Here is a tiny trained network, its code and every weight. The questions are about switching its units off for an input and a target symbol, where a switched-off unit gives its printed mean instead of its output.

import numpy as np


def w(rows, s, z=0):
    codes = np.array(rows[::2]) - 128.0
    scale = np.full(codes.shape[1], s)
    scale[-1] = z or s
    return codes * scale


def f(y):
    return y / 2 * (1 + np.tanh(0.7978845608 * (y + 0.044715 * y**3)))


def softmax(a):
    e = np.exp(a - a.max(-1, keepdims=True))
    return e / e.sum(-1, keepdims=True)


def log_softmax(a):
    a = a - a.max(-1, keepdims=True)
    return a - np.log(np.exp(a).sum(-1, keepdims=True))


def net(x, mask):
    ids = ['αγθλμπστφ'.index(c) for c in x.split()]
    T = len(ids)
    res = E[ids] + P[:T]
    u = 0
    for l in range(2):
        q, k, v = (res @ M[l].T for M in (Q, K, V))
        z = softmax(np.where(np.tri(T) > 0, q @ k.T / 4**0.5, -1e9)) @ v
        res = res + np.where(mask[u], z, O[l][:, -1]) @ O[l][:, :-1]
        u += 1
        y = f(res @ A[l][:, :-1].T + A[l][:, -1])
        res = res + np.where(mask[u : u + 4], y, B[l][:, -1]) @ B[l][:, :-1]
        u += 4
    return log_softmax(res[-1] @ U[:, :-1].T + U[:, -1])


Q, K, V, O, A, B = {}, {}, {}, {}, {}, {}
E = w([
[213,74,164],'α',
[179,202,80],'γ',
[175,106,47],'θ',
[234,87,191],'λ',
[65,134,86],'μ',
[85,234,233],'π',
[137,1,109],'σ',
[105,83,44],'τ',
[58,23,141],'φ',
],0.015)
P = w([
[207,250,133],'0',
[192,241,137],'1',
[177,251,124],'2',
[187,220,139],'3',
[182,229,137],'4',
[171,214,117],'5',
[184,204,128],'6',
[177,198,129],'7',
[187,199,103],'8',
[189,188,87],'9',
[181,180,96],'10',
],0.0026)
Q[0] = w([
[169,174,144],'L0H0',
[150,118,99],'L0H0',
[240,152,75],'L0H0',
[250,95,90],'L0H0',
],0.012)
K[0] = w([
[183,139,127],'L0H0',
[133,141,43],'L0H0',
[213,106,41],'L0H0',
[248,42,100],'L0H0',
],0.012)
V[0] = w([
[62,184,255],'L0H0',
[94,59,217],'L0H0',
[240,4,112],'L0H0',
[229,227,148],'L0H0',
],0.0063)
O[0] = w([
[233,66,161,62],'L0H0',
[5,114,21,116],'L0H0',
[177,190,150,255],'L0H0',
[71,169,126,199],'L0H0',
],0.0034,0.0045)
A[0] = w([
[188,221,145,251],'L0N0',
[219,130,196,16],'L0N1',
[110,157,254,140],'L0N2',
[34,249,154,246],'L0N3',
],0.0085,0.0018)
B[0] = w([
[47,135,254,253],'L0N0',
[37,136,185,222],'L0N1',
[113,17,180,178],'L0N2',
[16,94,148,158],'L0N3',
],0.0083,0.0047)
Q[1] = w([
[94,114,69],'L1H0',
[110,194,234],'L1H0',
[215,161,10],'L1H0',
[61,202,186],'L1H0',
],0.013)
K[1] = w([
[4,110,147],'L1H0',
[177,171,75],'L1H0',
[110,109,167],'L1H0',
[102,211,37],'L1H0',
],0.013)
V[1] = w([
[247,104,169],'L1H0',
[2,241,115],'L1H0',
[88,140,158],'L1H0',
[17,53,145],'L1H0',
],0.0064)
O[1] = w([
[241,66,2,100],'L1H0',
[181,126,105,176],'L1H0',
[55,188,201,195],'L1H0',
[163,117,245,253],'L1H0',
],0.0032,0.0046)
A[1] = w([
[111,183,104,216],'L1N0',
[145,181,22,254],'L1N1',
[54,121,47,120],'L1N2',
[253,54,129,37],'L1N3',
],0.015,0.0037)
B[1] = w([
[92,189,245,189],'L1N0',
[161,246,115,253],'L1N1',
[33,111,64,188],'L1N2',
[173,168,120,188],'L1N3',
],0.011,0.0032)
U = w([
[147,80,203,146],'α',
[163,98,157,189],'γ',
[219,79,60,189],'θ',
[103,150,72,135],'λ',
[92,173,174,9],'μ',
[70,89,146,50],'π',
[96,8,58,178],'σ',
[204,199,150,70],'τ',
[40,105,83,125],'φ',
],0.012,0.015)

Each question gives the input, a string of symbols that net reads in full, and the target symbol t.
The units are the heads (4 rows each of Q, K, V and O) and the neurons (one row each of A and B). Each row of codes is followed by its name. A weight is (code - 128) times the scale printed after its matrix; where a second scale follows, it is the last column's (O, A, B and U).
mask holds one flag per unit, layer by layer, with each layer's heads first. A switched-off unit (its flag False) gives its mean, the last column of its rows in O or B, instead of its output. The means were averaged over made-up inputs and are rounded, as every weight is.
A unit's drop is (log p(t) with every unit on - log p(t) with that unit switched off) / (log p(t) with every unit on - log p(t) with every unit switched off).
The circuit of an input: a set's keep is (log p(t) with only the set's units on - log p(t) with every unit switched off) / (log p(t) with every unit on - log p(t) with every unit switched off). Starting from all 10 units, units are removed one at a time, each time the one whose removal leaves the highest keep (on an exact tie, the one counted first), for as long as the keep stays at least 0.8.
units of the circuit, in order: the units of the circuit, biggest drop first
most important unit: the unit with the biggest drop
top k neurons: the k neurons with the biggest drops, biggest first
top k neurons in layer l: the k neurons of layer l with the biggest drops, biggest first
drop of u: that unit's drop, to one decimal
input λ θ λ θ θ π τ, target α: most important unit => L1H0
input λ φ α π θ, target α: units of the circuit, in order => L1H0, L0N3, L0N0
input λ σ μ θ, target τ: top 4 neurons => L1N1, L0N1, L0N2, L0N3
input λ φ φ γ τ γ, target μ: units of the circuit, in order => L1N0, L0N0
input τ θ μ θ τ α μ λ γ γ, target μ: top 3 neurons => L1N0, L0N0, L0N2
input σ λ α σ λ φ π λ λ θ, target α: top 2 neurons in layer 0 => L0N3, L0N2
input θ α λ θ σ α τ λ θ θ π, target α: top 3 neurons => L0N2, L1N2, L0N0
input θ μ θ φ, target σ: top 2 neurons => L1N1, L1N0
input π α σ θ τ, target α: top 2 neurons => L0N3, L1N1
input λ π α γ λ λ λ λ θ λ μ, target α: top 3 neurons => L0N0, L0N3, L0N2
input σ λ α λ σ, target θ: drop of L1N3 => 0.1
input τ τ μ σ π, target α: drop of L0N0 => 0.0
input α π λ θ μ, target α: drop of L0H0 => 2.7
input θ μ θ α φ, target σ: top neuron => L1N1
